Here is a tiny trained network, its code and every weight. The questions are about switching its units off for an input and a class, where a switched-off unit gives its printed mean instead of its output.

import numpy as np


def w(rows, s, z=0):
    codes = np.array(rows[::2]) - 128.0
    scale = np.full(codes.shape[1], s)
    scale[-1] = z or s
    return codes * scale


def f(y):
    return y / 2 * (1 + np.tanh(0.7978845608 * (y + 0.044715 * y**3)))


def log_softmax(a):
    a = a - a.max(-1, keepdims=True)
    return a - np.log(np.exp(a).sum(-1, keepdims=True))


def net(x, mask):
    res = np.array(x, float).reshape(1, 5) / 4 @ E
    y = f(res @ A[0][:, :-1].T + A[0][:, -1])
    res = res + np.where(mask, y, B[0][:, -1]) @ B[0][:, :-1]
    return log_softmax(res[-1] @ U[:, :-1].T + U[:, -1])


A, B = {}, {}
E = w([
[102,184,46,154,193,245,86,134,187,253],'x0',
[122,110,91,138,194,121,149,217,129,60],'x1',
[191,150,42,209,156,52,47,139,89,67],'x2',
[33,222,109,101,131,37,180,141,212,71],'x3',
[32,47,97,212,109,98,153,117,118,161],'x4',
],0.0074)
A[0] = w([
[50,221,20,191,164,2,115,142,172,32,233],'neuron 0',
[128,146,121,91,162,198,146,144,145,204,118],'neuron 1',
[87,107,200,84,75,10,221,117,117,4,177],'neuron 2',
[160,246,137,89,88,90,105,54,179,170,133],'neuron 3',
[75,64,150,143,130,112,193,156,136,157,220],'neuron 4',
[185,141,134,129,146,151,92,116,94,53,169],'neuron 5',
[229,144,122,101,145,171,62,95,60,107,80],'neuron 6',
[58,48,59,194,108,140,149,70,122,230,167],'neuron 7',
[121,112,191,91,70,106,120,65,126,142,252],'neuron 8',
[191,107,50,201,171,103,25,150,26,120,249],'neuron 9',
],0.0069,0.0039)
B[0] = w([
[144,78,139,64,150,81,137,249,254,92,248],'neuron 0',
[110,118,171,109,157,152,73,142,179,169,173],'neuron 1',
[246,20,170,179,57,101,86,144,139,22,254],'neuron 2',
[102,215,134,142,125,183,106,77,84,161,167],'neuron 3',
[143,142,168,128,96,171,75,88,99,87,175],'neuron 4',
[133,123,127,134,90,131,120,95,127,98,163],'neuron 5',
[134,88,179,126,83,114,93,147,141,112,169],'neuron 6',
[132,185,182,129,109,182,64,61,78,159,197],'neuron 7',
[153,113,165,143,92,167,80,135,114,110,186],'neuron 8',
[161,84,230,162,45,149,25,110,109,98,221],'neuron 9',
],0.0077,0.012)
U = w([
[121,190,158,154,101,189,92,5,1,155,187],'0',
[188,26,171,146,88,107,86,163,158,55,191],'1',
[101,129,27,168,148,47,203,97,60,147,4],'2',
[91,126,52,161,156,56,212,92,54,148,6],'3',
[145,138,16,194,161,73,196,112,67,156,27],'4',
[123,161,34,84,210,67,227,201,167,57,39],'5',
[112,136,103,198,147,38,203,126,69,156,19],'6',
[39,197,107,91,221,159,131,168,216,223,185],'7',
],0.0069,0.004)

Each question gives the input, the list of numbers given to net, and the class t.
The units are the neurons (one row each of A and B). Each row of codes is followed by its name. A weight is (code - 128) times the scale printed after its matrix; where a second scale follows, it is the last column's (A, B and U).
mask holds one flag per neuron, in row order. A switched-off neuron (its flag False) gives its mean, the last column of its row in B, instead of its output. The means were averaged over made-up inputs and are rounded, as every weight is.
A unit's drop is (log p(t) with every unit on - log p(t) with that unit switched off) / (log p(t) with every unit on - log p(t) with every unit switched off).
The circuit of an input: a set's keep is (log p(t) with only the set's units on - log p(t) with every unit switched off) / (log p(t) with every unit on - log p(t) with every unit switched off). Starting from all 10 units, units are removed one at a time, each time the one whose removal leaves the highest keep (on an exact tie, the one counted first), for as long as the keep stays at least 0.8.
circuit, biggest first: the units of the circuit, biggest drop first
most important unit: the unit with the biggest drop
top k neurons: the k neurons with the biggest drops, biggest first
drop when u is switched off: that unit's drop, to one decimal
input [4,-1,6,-6,0], class 0: most important unit	neuron 0
input [0,8,-8,-5,-1], class 0: circuit, biggest first	[neuron 0; neuron 2]
input [-2,-8,-6,4,-4], class 0: top 2 neurons	[neuron 3; neuron 0]
input [3,-4,1,7,-3], class 7: top 2 neurons	[neuron 2; neuron 3]
input [7,-7,8,6,0], class 7: top 2 neurons	[neuron 2; neuron 0]
input [6,2,4,5,-3], class 5: top 2 neurons	[neuron 0; neuron 7]
input [-3,-7,2,1,-6], class 0: top 2 neurons	[neuron 0; neuron 3]
input [-2,-3,-4,0,-3], class 0: drop when neuron 9 is switched off	0.1
input [2,-3,-2,-5,-5], class 0: drop when neuron 0 is switched off	0.8
input [6,5,-6,6,6], class 7: drop when neuron 7 is switched off	0.0
input [6,-7,4,2,-8], class 0: drop when neuron 0 is switched off	0.3
input [2,-4,0,-8,-3], class 0: top 2 neurons	[neuron 0; neuron 2]
